Each row is followed by its group and then its class within the group.
[-0.49  2.04  1.48 -0.83  3.99 -4.36  0.12  0.45  1.98  1.93 -1.79  0.11
 -0.85 -1.23 -1.98 -1.26 -1.27  0.68 -0.65  0.44  0.94 -0.22  0.55 -1.25
 -0.27  1.70 -0.11  2.11  0.49  0.11  0.17 -3.03  0.37  3.17 -0.36  2.04
 -0.80  1.39 -0.75  0.27  6.10  3.26  1.97  0.92 -0.21 -0.75 -0.28  3.08
  1.00 -0.66 -3.98 -0.01 -3.74  1.06  2.04 -0.58  0.12]	J67.<11>
[-0.02  3.68  0.08 -0.70 -1.54 -0.86 -1.23 -1.58 -1.56 -3.92  0.70 -0.23
 -0.02  2.95  4.80  1.68  1.20 -1.16  0.42  0.39 -0.40  2.07  1.56  0.60
  0.14 -0.50 -0.07  0.43 -1.88  0.66 -1.03  2.88 -2.29  1.59  3.71 -0.79
  1.18 -0.70  2.37  0.12  1.31  2.31  1.28  1.44  2.78  0.41  1.77 -0.28
  0.09 -1.29  2.49  1.06  0.94 -1.44  1.21 -0.82 -0.39]	j819.<8>
[ 0.42  0.98 -0.27 -0.74 -1.03  0.02 -0.92  2.05 -1.43 -0.51  0.31  2.07
  0.78  5.29 -0.74 -1.34 -2.83 -1.51 -0.23  2.72  0.90 -0.65  0.53  1.38
  1.67 -2.67  2.40 -0.32 -1.86  0.52 -0.06  1.91  4.00 -3.94  1.38  1.79
  0.68 -4.23 -1.52  0.19  5.02 -0.70  2.63 -1.93 -1.07  0.96  0.23 -4.22
 -0.52  0.33  1.46  1.89 -0.21 -1.38 -0.85 -0.76  1.05]	j464.<13>
[-0.31  2.12  0.41 -0.94  0.70 -2.39 -0.62  1.61 -0.88 -0.05 -1.15 -0.48
 -0.49  1.91  0.95 -0.77 -0.73 -0.66  0.58  0.56  0.66  0.57  0.39 -0.20
  1.07 -0.47  1.36  0.33 -0.33 -0.09  0.58 -0.61  0.87 -1.37  1.62  1.27
  1.18 -1.48 -0.25 -0.35  4.04  0.39  2.01  0.57  0.49 -0.33  0.04 -0.78
 -0.19  0.31  0.79  0.27 -1.00 -1.34  0.00 -0.79  0.65]	j819.<8>
[-0.43  0.68 -0.07 -0.34 -3.07  2.48 -0.12  0.58 -1.46 -1.63 -0.19  0.38
  0.88  4.29  2.61  0.16  0.58 -1.53 -0.62  1.03  1.92  0.65  0.70  1.76
  1.77 -1.22 -0.01  0.47 -1.04  0.61 -0.10  3.65  1.23 -2.51  2.77 -0.41
  0.95 -4.50 -1.09  0.49  3.58  1.75  0.35 -0.54  0.08  0.59  0.38 -4.75
 -0.49  0.15  2.13  2.64  0.46 -0.04 -1.56 -2.62  0.88]	j464.<13>
[ 0.23  3.17 -1.77  0.23  0.73 -2.38  0.26  0.26 -0.70 -1.17  2.18 -0.15
 -1.90  3.25  1.84  0.27  0.18 -0.85  0.32 -0.19  0.69  0.94  1.43 -1.15
 -0.24 -1.18 -0.16  0.28 -1.62  2.01  0.29  0.70 -2.47  0.46  1.04  0.76
  1.56 -2.76  0.03 -0.39  3.59  0.66 -0.08 -0.12  0.63 -0.21 -0.20 -1.69
  0.36 -1.30  0.61  2.41  0.50  0.58  0.58 -2.01 -0.69]	j464.<17>
[ 0.12 -3.03 -2.36 -0.21  1.64  1.42 -0.60 -0.21  1.66  0.49  0.18  0.25
  1.80  0.05 -2.79 -1.24 -0.53  1.58 -0.11 -1.82 -0.67  0.22 -0.49 -0.51
  0.97 -0.57 -2.52 -0.77 -0.39  0.80 -0.75 -0.20 -0.75  3.40 -0.06  1.69
 -0.61  0.22 -1.06 -1.46  1.95  0.28 -0.86 -2.65 -0.65  1.27 -1.18  1.62
 -0.44 -0.17 -2.13 -1.35 -2.21  1.21  0.71 -1.17  0.44]	J67.<5>
[ 0.29 -1.65  1.14  0.18 -3.64  0.99 -0.13  0.85 -1.43 -0.94 -0.82  0.23
 -0.04  3.53  2.36 -0.55  0.61 -3.52 -0.65  1.21  1.78  0.96 -0.30  0.50
  0.90 -1.89 -0.01  0.14 -0.69  0.28  0.14  2.05  1.80 -3.05  0.58 -1.18
  0.35 -3.27 -0.59  0.80  3.51 -1.78  0.83 -0.62 -0.74  0.86  1.45 -2.02
 -0.14 -0.02 -0.05  3.43 -0.47  0.38 -1.98 -1.52 -0.27]	j464.<13>
[ 0.54  4.68  0.55 -1.21  1.16 -1.58  1.03  0.79  0.08 -1.32 -1.47  0.42
 -1.64  2.48  0.97  0.52  3.05 -0.56 -1.22  3.26  0.27  1.06  1.54 -0.99
  0.15  2.62  2.34  3.21 -0.13  0.01 -0.77  1.49 -2.23  0.19  0.81 -1.50
 -0.08 -0.51 -1.00 -0.08  4.14  2.17 -0.09  3.19  0.27 -1.89  2.04  0.98
  0.57  1.14 -0.63  1.95 -1.38  3.11 -0.48 -0.29 -1.31]	j819.<7>
[ 1.48 -0.69 -2.89 -2.41  1.19  0.61  0.49  2.32  0.23  1.63  0.57  0.64
  1.06  0.44 -2.24 -1.01 -1.14  4.09  0.15 -2.02  0.30 -1.02  0.41  0.08
  2.02 -1.37  0.64  0.38 -0.79  0.45  0.41  0.40 -1.94  0.76  0.73  1.20
 -0.16 -0.04 -1.95 -1.05  4.66 -0.30 -2.28 -2.99 -1.29 -1.25 -1.84 -1.04
 -0.47 -0.93 -1.56 -0.21 -1.57  1.12  0.19 -2.62  0.34]	J67.<5>
[ 0.98  3.79  0.12 -1.08  0.52 -1.47 -1.13  1.22 -0.23 -1.62 -2.13  0.00
 -0.20  1.53  1.07  0.68  0.45  1.36 -0.30  0.36  0.75  1.75  2.27 -0.53
  1.96  0.02 -2.65 -0.81 -0.83 -0.34 -0.36  0.44  1.24 -1.31  2.57  0.52
  2.77 -2.09 -0.28 -0.48  7.58  0.38  1.27 -1.99  0.80 -0.69 -0.72 -0.29
  0.41 -1.23  0.15  1.27 -0.92  0.00 -1.25 -2.29  1.41]	j464.<17>
[ 0.22  2.93  0.72 -1.23 -1.71 -1.02  0.38  1.18 -0.65 -0.63 -0.73  0.88
 -1.49  2.46  0.81 -0.21  0.93  1.61 -0.32  1.38  0.32  0.89  0.30  0.13
  0.91  0.51  2.10  0.59 -0.27 -0.06  0.88  1.15  0.49 -2.47  1.45 -0.08
  1.12 -0.92  0.56  1.18  3.71  1.31  1.81  1.77  0.63 -1.68  0.76 -2.00
 -0.01  0.79  0.96  0.07  0.77 -1.43 -0.86 -1.10  0.77]	j819.<8>
[-1.43  2.08  0.57 -0.37 -1.74 -1.84  0.28 -0.95 -0.55 -0.49 -0.19  0.42
 -2.08  0.09  1.40 -0.85  0.86  0.47  0.27  0.32  0.90  1.68  0.64 -1.08
  0.26  0.63 -0.39 -0.88  0.74  0.58  0.05  0.16  0.73 -2.68  0.44 -0.88
  1.65  0.05  1.26 -0.88  2.95  0.69  0.53  1.17  0.05 -0.92  0.55 -1.19
  0.90 -1.09  2.74  1.10 -0.60 -0.29 -1.68 -1.45  1.34]	j819.<8>
[ 0.51 -1.72 -2.28 -1.67 -0.14  1.30  1.68  5.35  0.47  1.68  1.90  0.83
  0.10  0.81 -2.01 -0.40 -0.74  3.68 -0.50 -2.49  0.06 -1.10 -0.92  0.33
  1.16 -0.79  1.18 -0.07  0.10  1.94  0.58  0.19 -1.85 -0.27  0.38  0.68
 -0.23 -1.68 -1.07  0.19  2.68 -1.13 -3.22 -1.00 -0.39 -0.44 -2.32 -2.66
 -0.51 -0.18 -0.41  0.10  0.10 -0.58 -0.53 -1.94  0.19]	J67.<5>
[-1.26  0.77 -0.01  0.22  1.55 -2.30 -1.04 -1.69  1.39 -0.45 -1.42 -0.35
  0.39 -0.37  0.54 -0.79 -0.52  0.78 -1.34 -0.49  0.45 -1.57  0.19  0.24
 -0.46  0.96 -1.82  0.37 -0.61 -1.39  0.78 -2.65  0.39  4.10  1.56  2.57
 -1.08  2.86  1.74 -0.06  3.60  3.30  1.91 -1.43  0.86  0.75 -0.56  3.13
  0.87 -1.21 -2.43 -0.71 -2.32  0.24  3.25 -2.35  0.23]	J67.<11>
[-0.61 -0.35 -0.93  0.90 -2.72  2.67  0.19  0.34 -1.25 -2.09  0.58  0.99
  1.35  5.30  1.82  1.13  1.92 -2.15 -0.27  3.18  5.76 -0.14  0.80  1.94
  1.27 -0.28  1.24  0.96 -0.67  1.27 -0.66  2.62  0.73 -2.29  1.62 -1.39
 -0.17 -4.26 -1.14  0.59  1.52 -0.55  0.04  2.04  0.08  1.03  1.80 -3.56
 -0.33  1.07  3.22  2.11 -0.56  1.25 -2.09 -2.00  2.03]	j464.<13>
[ 0.65 -1.41 -0.64  1.26 -1.38  0.97 -0.11  0.57 -0.17 -1.36 -1.83 -0.15
 -0.07  3.14  2.41 -0.46 -0.44 -2.10 -0.99 -1.22  0.84  2.24  1.10  0.37
  1.00 -2.17 -4.56 -0.52 -1.69  0.57  0.43  3.61  0.80 -0.09  1.23  0.20
  1.88 -3.42 -1.03 -0.98  4.11 -3.07 -1.32 -4.59 -1.19  1.75 -0.52 -0.81
 -0.40 -0.45 -0.10  2.09 -1.35  0.60 -2.54 -2.55 -0.12]	j464.<17>
[-0.71  0.33 -0.14 -0.34  0.83 -1.36 -1.43 -0.42  1.36  1.01 -1.64  1.30
  0.32 -0.05 -1.54 -0.76 -1.95  2.52 -0.54  0.51  0.31 -0.82  0.30 -0.24
 -0.43  0.10 -1.77 -0.11 -0.52  0.52 -0.08 -2.47  3.36  0.91 -0.90  2.99
 -0.62  0.83  0.01 -0.69  4.15  1.68  1.90 -2.07 -0.57  0.03 -0.25  2.46
  0.45  0.16 -3.04 -1.60 -2.04  0.40  0.82 -1.14  0.53]	J67.<11>
[-1.65  2.61  1.29 -0.84  2.00 -3.59 -0.52  1.06  1.24  1.59 -1.52 -0.60
 -1.49 -3.70 -0.18 -0.37 -0.34 -0.01  0.66  0.72  0.14  0.67 -0.37 -2.00
 -0.33  0.62  0.54 -0.28  1.04 -0.61  1.26 -3.81  0.98 -0.75 -1.02 -0.50
  1.44  0.08 -0.65  1.29  4.49  1.84  3.11  2.48 -0.05 -2.03  0.60  2.76
  0.91 -0.77 -2.75  0.14 -2.58  2.53  0.81 -0.12  1.17]	J67.<11>
